Below are the code and all the weights of a small trained network. Each question names an input and a class and asks about switching units off, where a switched-off unit gives its printed mean instead of its output.

import numpy as np


def w(rows, s, z=0):
    codes = np.array(rows[::2]) - 128.0
    scale = np.full(codes.shape[1], s)
    scale[-1] = z or s
    return codes * scale


def f(y):
    return y / 2 * (1 + np.tanh(0.7978845608 * (y + 0.044715 * y**3)))


def log_softmax(a):
    a = a - a.max(-1, keepdims=True)
    return a - np.log(np.exp(a).sum(-1, keepdims=True))


def net(x, mask):
    res = np.array(x, float).reshape(1, 8) / 4 @ E
    y = f(res @ A[0][:, :-1].T + A[0][:, -1])
    res = res + np.where(mask, y, B[0][:, -1]) @ B[0][:, :-1]
    return log_softmax(res[-1] @ U[:, :-1].T + U[:, -1])


A, B = {}, {}
E = w([
[37,153,162,193,75,126,210,129],'x0',
[136,152,137,88,107,136,141,129],'x1',
[170,226,40,178,161,127,153,144],'x2',
[135,128,123,127,111,124,125,136],'x3',
[136,155,139,90,104,135,134,137],'x4',
[230,109,199,208,123,254,164,126],'x5',
[124,152,112,164,45,141,52,10],'x6',
[134,136,125,116,106,131,123,143],'x7',
],0.0098)
A[0] = w([
[62,23,176,67,82,74,92,137,129],'neuron 0',
[107,116,158,105,127,126,118,118,99],'neuron 1',
[115,113,107,94,167,104,173,188,72],'neuron 2',
[122,175,29,149,129,116,154,158,124],'neuron 3',
[132,215,54,144,153,83,132,135,113],'neuron 4',
[79,133,109,148,93,109,170,137,68],'neuron 5',
[120,120,141,106,164,40,160,213,69],'neuron 6',
[86,183,112,127,95,88,49,35,60],'neuron 7',
[124,148,125,113,101,118,169,115,99],'neuron 8',
[183,119,79,46,190,49,43,110,24],'neuron 9',
[45,160,141,159,85,57,182,135,52],'neuron 10',
[82,137,119,150,104,110,161,129,59],'neuron 11',
[46,152,71,73,137,6,99,131,4],'neuron 12',
[151,199,103,139,140,77,148,118,77],'neuron 13',
],0.013,0.0029)
B[0] = w([
[116,202,166,105,251,36,146,53,224],'neuron 0',
[160,153,118,123,153,103,121,102,143],'neuron 1',
[98,106,56,169,25,96,140,121,188],'neuron 2',
[109,152,194,111,194,52,142,120,183],'neuron 3',
[111,170,163,96,210,78,127,49,195],'neuron 4',
[116,126,123,93,148,192,74,171,157],'neuron 5',
[129,88,23,122,13,89,166,97,204],'neuron 6',
[109,72,6,134,6,67,201,150,218],'neuron 7',
[133,71,98,183,202,138,86,115,138],'neuron 8',
[71,112,142,94,163,238,5,201,226],'neuron 9',
[88,83,143,91,166,234,7,163,188],'neuron 10',
[172,170,98,73,133,141,54,218,151],'neuron 11',
[235,147,211,221,91,187,226,144,249],'neuron 12',
[130,102,142,100,159,88,138,52,166],'neuron 13',
],0.013,0.019)
U = w([
[69,204,165,69,220,17,175,31,154],'0',
[212,171,208,217,85,219,249,156,248],'1',
[52,90,1,99,26,64,188,107,64],'2',
[59,143,124,71,154,217,58,181,43],'3',
],0.0081,0.0018)

Each question gives the input, the list of numbers given to net, and the class t.
The units are the neurons (one row each of A and B). Each row of codes is followed by its name. A weight is (code - 128) times the scale printed after its matrix; where a second scale follows, it is the last column's (A, B and U).
mask holds one flag per neuron, in row order. A switched-off neuron (its flag False) gives its mean, the last column of its row in B, instead of its output. The means were averaged over made-up inputs and are rounded, as every weight is.
A unit's drop is (log p(t) with every unit on - log p(t) with that unit switched off) / (log p(t) with every unit on - log p(t) with every unit switched off).
The circuit of an input: a set's keep is (log p(t) with only the set's units on - log p(t) with every unit switched off) / (log p(t) with every unit on - log p(t) with every unit switched off). Starting from the 12 units with the biggest drops (on a tie, the unit counted first), units are removed one at a time, each time the one whose removal leaves the highest keep (on an exact tie, the one counted first), for as long as the keep stays at least 0.8.
units of the circuit, in order: the units of the circuit, biggest drop first
most important unit: the unit with the biggest drop
k most important neurons: the k neurons with the biggest drops, biggest first
drop of u: that unit's drop, to one decimal
input [2,-2,-8,1,8,-5,4,-8], class 0: units of the circuit, in order	[neuron 0]
input [4,1,5,0,4,-8,-7,7], class 1: 2 most important neurons	[neuron 12; neuron 7]
input [-4,-8,-3,5,-4,3,-1,-2], class 3: units of the circuit, in order	[neuron 12; neuron 7]
input [-4,4,7,5,6,-7,-8,-8], class 2: 2 most important neurons	[neuron 6; neuron 2]
input [4,-8,6,-3,5,-1,-7,-4], class 2: 3 most important neurons	[neuron 6; neuron 0; neuron 2]
input [-8,3,8,-3,2,8,-8,2], class 0: 4 most important neurons	[neuron 12; neuron 7; neuron 10; neuron 3]
input [-4,-8,-3,-1,-7,-3,-3,0], class 3: 2 most important neurons	[neuron 9; neuron 7]
input [-8,-5,-6,-6,8,-5,-1,3], class 3: 2 most important neurons	[neuron 9; neuron 4]
input [8,0,-1,4,0,-2,-7,6], class 3: 3 most important neurons	[neuron 10; neuron 7; neuron 5]
input [-6,2,3,5,8,-1,-3,2], class 3: 3 most important neurons	[neuron 9; neuron 7; neuron 0]
input [-7,-5,-2,4,-4,5,5,-4], class 3: 2 most important neurons	[neuron 12; neuron 6]
input [5,-3,-5,-7,5,3,0,-3], class 0: 2 most important neurons	[neuron 12; neuron 9]
input [1,-6,6,-5,0,-7,-3,-1], class 1: 2 most important neurons	[neuron 12; neuron 0]
input [-2,-8,-2,-2,2,2,-6,-1], class 2: most important unit	neuron 12
input [-5,2,-4,0,6,-7,6,-4], class 1: 2 most important neurons	[neuron 12; neuron 6]
input [5,-1,4,-3,-4,-4,2,4], class 3: 2 most important neurons	[neuron 10; neuron 0]
input [-7,8,8,1,0,7,2,8], class 0: drop of neuron 12	0.9
input [-1,-1,-4,0,-1,5,6,7], class 2: drop of neuron 12	5.3
input [-4,5,-2,5,-5,-6,4,-3], class 1: drop of neuron 3	0.0
input [-2,-2,-6,2,-6,3,-7,0], class 2: units of the circuit, in order	[neuron 6]
